Below are the code and all the weights of a small trained network. Each question names an input and a class and asks about switching units off, where a switched-off unit gives its printed mean instead of its output.

import numpy as np


def w(rows, s, z=0):
    codes = np.array(rows[::2]) - 128.0
    scale = np.full(codes.shape[1], s)
    scale[-1] = z or s
    return codes * scale


def f(y):
    return np.maximum(y, 0)


def log_softmax(a):
    a = a - a.max(-1, keepdims=True)
    return a - np.log(np.exp(a).sum(-1, keepdims=True))


def net(x, mask):
    res = np.array(x, float).reshape(1, 4) / 4 @ E
    y = f(res @ A[0][:, :-1].T + A[0][:, -1])
    res = res + np.where(mask, y, B[0][:, -1]) @ B[0][:, :-1]
    return log_softmax(res[-1] @ U[:, :-1].T + U[:, -1])


A, B = {}, {}
E = w([
[220,184,74,145],'x0',
[155,1,92,141],'x1',
[63,170,25,90],'x2',
[150,122,121,91],'x3',
],0.011)
A[0] = w([
[165,124,107,159,254],'n0',
[109,83,138,119,108],'n1',
[121,6,197,132,149],'n2',
[145,37,44,164,33],'n3',
[207,130,229,155,176],'n4',
[146,77,59,160,206],'n5',
[65,118,153,95,211],'n6',
[30,102,183,64,127],'n7',
[172,150,183,140,25],'n8',
[114,162,75,118,154],'n9',
],0.02,0.0092)
B[0] = w([
[83,156,84,95,195],'n0',
[163,150,158,95,169],'n1',
[143,255,201,125,254],'n2',
[96,53,9,137,211],'n3',
[133,7,93,147,228],'n4',
[156,71,215,154,221],'n5',
[123,33,178,106,216],'n6',
[125,76,16,156,235],'n7',
[104,160,48,93,154],'n8',
[128,189,116,125,196],'n9',
],0.023,0.019)
U = w([
[142,96,124,159,4],'0',
[87,139,65,133,189],'1',
[140,248,169,111,216],'2',
],0.018,0.0027)

Each question gives the input, the list of numbers given to net, and the class t.
The units are the neurons (one row each of A and B). Each row of codes is followed by its name. A weight is (code - 128) times the scale printed after its matrix; where a second scale follows, it is the last column's (A, B and U).
mask holds one flag per neuron, in row order. A switched-off neuron (its flag False) gives its mean, the last column of its row in B, instead of its output. The means were averaged over made-up inputs and are rounded, as every weight is.
A unit's drop is (log p(t) with every unit on - log p(t) with that unit switched off) / (log p(t) with every unit on - log p(t) with every unit switched off).
The circuit of an input: a set's keep is (log p(t) with only the set's units on - log p(t) with every unit switched off) / (log p(t) with every unit on - log p(t) with every unit switched off). Starting from all 10 units, units are removed one at a time, each time the one whose removal leaves the highest keep (on an exact tie, the one counted first), for as long as the keep stays at least 0.8.
circuit, biggest first: the units of the circuit, biggest drop first
k most important neurons: the k neurons with the biggest drops, biggest first
drop when u is switched off: that unit's drop, to one decimal
input [-2,1,8,1], class 0: circuit, biggest first -> [n0]
input [-3,5,8,-4], class 0: 3 most important neurons -> [n5; n6; n0]
input [0,3,4,-7], class 0: 2 most important neurons -> [n5; n7]
input [-5,7,6,-6], class 0: 2 most important neurons -> [n5; n6]
input [-6,1,7,-1], class 0: 2 most important neurons -> [n6; n0]
input [-8,6,6,1], class 0: 3 most important neurons -> [n6; n5; n0]
input [3,-3,-8,-1], class 1: 3 most important neurons -> [n8; n5; n6]
input [-1,6,-1,0], class 2: 2 most important neurons -> [n2; n7]
input [3,-3,-5,3], class 1: 2 most important neurons -> [n5; n8]
input [-3,2,6,3], class 0: 2 most important neurons -> [n0; n6]
input [-1,5,0,4], class 2: 3 most important neurons -> [n2; n4; n7]
input [-3,6,0,1], class 2: 2 most important neurons -> [n2; n4]
input [0,8,5,-6], class 0: 2 most important neurons -> [n5; n7]
input [-4,8,-2,4], class 2: circuit, biggest first -> [n2]
input [3,-3,7,-2], class 2: 3 most important neurons -> [n7; n3; n4]
input [1,-3,-7,7], class 1: 3 most important neurons -> [n8; n5; n6]
input [1,-2,-7,-3], class 1: 4 most important neurons -> [n4; n8; n5; n6]
input [0,7,-4,2], class 2: drop when n2 is switched off -> 1.8
input [-2,8,-4,4], class 2: drop when n2 is switched off -> 1.9
input [2,-8,-6,3], class 1: circuit, biggest first -> [n8]
input [8,-3,-8,2], class 1: drop when n8 is switched off -> 1.4
input [3,-5,1,-2], class 2: drop when n4 is switched off -> 0.4
